Below is a small trained network, with its code and all its weights. Each question gives an input and a target symbol and asks what happens when units are switched off, that is, made to give their printed mean instead of their output.

import numpy as np


def w(rows, s, z=0):
    codes = np.array(rows[::2]) - 128.0
    scale = np.full(codes.shape[1], s)
    scale[-1] = z or s
    return codes * scale


def norm(h):
    return h / np.sqrt((h * h).mean(-1, keepdims=True) + 1e-5)


def softmax(a):
    e = np.exp(a - a.max(-1, keepdims=True))
    return e / e.sum(-1, keepdims=True)


def log_softmax(a):
    a = a - a.max(-1, keepdims=True)
    return a - np.log(np.exp(a).sum(-1, keepdims=True))


def net(x, mask):
    ids = ['αβγδεζμξπστψω'.index(c) for c in x.split()]
    T = len(ids)
    res = E[ids] + P[:T]
    u = 0
    for l in range(2):
        r = norm(res)
        for j in range(3):
            rows = slice(4 * j, 4 * j + 4)
            q, k, v = (r @ M[l][rows].T for M in (Q, K, V))
            z = softmax(np.where(np.tri(T) > 0, q @ k.T / 4**0.5, -1e9)) @ v
            o = O[l][rows]
            res = res + np.where(mask[u + j], z, o[:, -1]) @ o[:, :-1]
        u += 3
    return log_softmax(norm(res)[-1] @ U[:, :-1].T + U[:, -1])


Q, K, V, O = {}, {}, {}, {}
E = w([
[140,151,125],'α',
[144,155,123],'β',
[91,131,106],'γ',
[206,123,134],'δ',
[68,155,174],'ε',
[138,156,123],'ζ',
[144,165,136],'μ',
[156,153,108],'ξ',
[167,145,110],'π',
[120,150,117],'σ',
[131,4,153],'τ',
[137,82,113],'ψ',
[121,123,81],'ω',
],0.024)
P = w([
[176,253,154],'0',
[164,234,137],'1',
[159,214,119],'2',
[150,188,107],'3',
[138,159,107],'4',
[129,146,105],'5',
[128,136,114],'6',
[146,131,125],'7',
],0.0062)
Q[0] = w([
[47,71,134],'0.h0',
[183,84,150],'0.h0',
[163,189,208],'0.h0',
[155,155,96],'0.h0',
[141,119,81],'0.h1',
[214,107,58],'0.h1',
[134,103,96],'0.h1',
[152,145,215],'0.h1',
[201,4,172],'0.h2',
[61,173,51],'0.h2',
[71,186,174],'0.h2',
[121,62,157],'0.h2',
],0.015)
K[0] = w([
[67,74,254],'0.h0',
[179,105,90],'0.h0',
[188,247,195],'0.h0',
[151,172,57],'0.h0',
[111,44,62],'0.h1',
[140,57,46],'0.h1',
[127,72,161],'0.h1',
[130,184,167],'0.h1',
[183,204,234],'0.h2',
[62,113,31],'0.h2',
[88,40,120],'0.h2',
[164,213,182],'0.h2',
],0.0097)
V[0] = w([
[74,158,141],'0.h0',
[60,118,159],'0.h0',
[159,205,103],'0.h0',
[205,177,130],'0.h0',
[83,211,208],'0.h1',
[233,237,75],'0.h1',
[151,143,108],'0.h1',
[125,105,12],'0.h1',
[167,12,185],'0.h2',
[162,153,233],'0.h2',
[75,124,106],'0.h2',
[77,134,254],'0.h2',
],0.0085)
O[0] = w([
[95,125,174,120],'0.h0',
[118,151,150,75],'0.h0',
[130,2,124,213],'0.h0',
[126,64,105,205],'0.h0',
[90,103,98,119],'0.h1',
[171,123,63,254],'0.h1',
[177,123,104,154],'0.h1',
[168,169,146,158],'0.h1',
[138,138,168,52],'0.h2',
[126,103,134,107],'0.h2',
[91,136,117,118],'0.h2',
[56,94,117,59],'0.h2',
],0.0083,0.009)
Q[1] = w([
[250,133,142],'1.h0',
[154,105,195],'1.h0',
[137,55,123],'1.h0',
[54,86,241],'1.h0',
[173,114,174],'1.h1',
[171,136,136],'1.h1',
[29,171,196],'1.h1',
[223,114,78],'1.h1',
[102,152,114],'1.h2',
[176,109,78],'1.h2',
[67,151,186],'1.h2',
[149,168,26],'1.h2',
],0.014)
K[1] = w([
[231,216,152],'1.h0',
[194,98,244],'1.h0',
[113,118,180],'1.h0',
[154,15,169],'1.h0',
[153,118,200],'1.h1',
[175,150,112],'1.h1',
[76,33,104],'1.h1',
[228,219,128],'1.h1',
[108,144,148],'1.h2',
[199,72,153],'1.h2',
[57,181,133],'1.h2',
[145,29,215],'1.h2',
],0.011)
V[1] = w([
[127,239,94],'1.h0',
[167,75,191],'1.h0',
[2,224,27],'1.h0',
[141,92,96],'1.h0',
[105,43,129],'1.h1',
[200,180,149],'1.h1',
[159,226,25],'1.h1',
[230,57,172],'1.h1',
[151,174,48],'1.h2',
[81,224,146],'1.h2',
[119,96,206],'1.h2',
[193,188,201],'1.h2',
],0.0092)
O[1] = w([
[3,143,40,145],'1.h0',
[213,107,165,111],'1.h0',
[101,159,9,92],'1.h0',
[80,91,147,178],'1.h0',
[51,45,115,118],'1.h1',
[146,184,178,183],'1.h1',
[110,233,181,246],'1.h1',
[124,91,176,224],'1.h1',
[39,196,113,206],'1.h2',
[253,196,41,1],'1.h2',
[227,19,115,60],'1.h2',
[111,73,43,96],'1.h2',
],0.0048,0.0076)
U = w([
[98,56,106,3],'α',
[114,93,113,14],'β',
[83,170,87,128],'γ',
[151,92,134,179],'δ',
[60,118,158,89],'ε',
[99,99,116,74],'ζ',
[73,79,141,126],'μ',
[165,118,67,160],'ξ',
[172,109,90,122],'π',
[99,121,108,199],'σ',
[80,74,232,146],'τ',
[148,201,219,188],'ψ',
[167,251,104,72],'ω',
],0.018,0.0062)

Each question gives the input, a string of symbols that net reads in full, and the target symbol t.
The units are the heads (4 rows each of Q, K, V and O). Each row of codes is followed by its name. A weight is (code - 128) times the scale printed after its matrix; where a second scale follows, it is the last column's (O and U).
mask holds one flag per head, layer by layer. A switched-off head (its flag False) gives its mean, the last column of its rows in O, instead of its output. The means were averaged over made-up inputs and are rounded, as every weight is.
A unit's drop is (log p(t) with every unit on - log p(t) with that unit switched off) / (log p(t) with every unit on - log p(t) with every unit switched off).
The circuit of an input: a set's keep is (log p(t) with only the set's units on - log p(t) with every unit switched off) / (log p(t) with every unit on - log p(t) with every unit switched off). Starting from all 6 units, units are removed one at a time, each time the one whose removal leaves the highest keep (on an exact tie, the one counted first), for as long as the keep stays at least 0.8.
circuit, biggest first: the units of the circuit, biggest drop first
unit that matters most: the unit with the biggest drop
which heads matter: for each layer, one digit per head in row order, 1 if its drop is at least 0.15 and else 0, layers parted by /
drop of u: that unit's drop, to one decimal
input τ π ξ π π, target τ: circuit, biggest first -> (0.h1; 1.h0)
input ξ μ γ ζ, target γ: unit that matters most -> 1.h2
input π α β ζ μ δ ψ ε, target ψ: circuit, biggest first -> (0.h0; 1.h2)
input ξ π ω γ γ ξ, target γ: circuit, biggest first -> (1.h0; 0.h0)
input ψ σ α, target ψ: which heads matter -> 000 / 110
input ω ξ ζ ξ α τ β ζ, target τ: which heads matter -> 101 / 000
input α α ω, target ω: which heads matter -> 010 / 000
input π ξ ξ ξ ξ τ ζ, target τ: which heads matter -> 001 / 000
input α ψ γ ζ ε ξ μ, target γ: circuit, biggest first -> (0.h0; 1.h0)
input α ω γ π α ω ε, target ω: circuit, biggest first -> (0.h0; 1.h2)
input ω ξ β β γ ψ τ δ, target ψ: which heads matter -> 010 / 010
input π μ α ζ ω π ψ π, target ψ: which heads matter -> 010 / 000
input ξ σ δ γ μ π γ ε, target γ: circuit, biggest first -> (0.h1; 0.h0; 1.h2; 1.h1)
input ε σ π ω, target ω: unit that matters most -> 0.h1
input ω ξ δ α ψ τ, target ψ: which heads matter -> 110 / 010
input ξ α ξ ξ ω ω ε, target ω: circuit, biggest first -> (1.h2; 0.h0)
input π τ ω ζ ζ α ω γ, target ω: which heads matter -> 100 / 000
input ψ π μ μ ξ γ ε, target γ: which heads matter -> 110 / 000
input ξ ψ δ τ β, target τ: drop of 0.h0 -> 0.1
input ψ ξ π, target ψ: unit that matters most -> 1.h0
input β γ ψ ξ σ, target ψ: drop of 1.h1 -> 0.0
input ψ ζ ξ, target ψ: drop of 1.h0 -> 0.3
input α γ ω ξ ξ ω σ, target ω: drop of 0.h2 -> 0.2
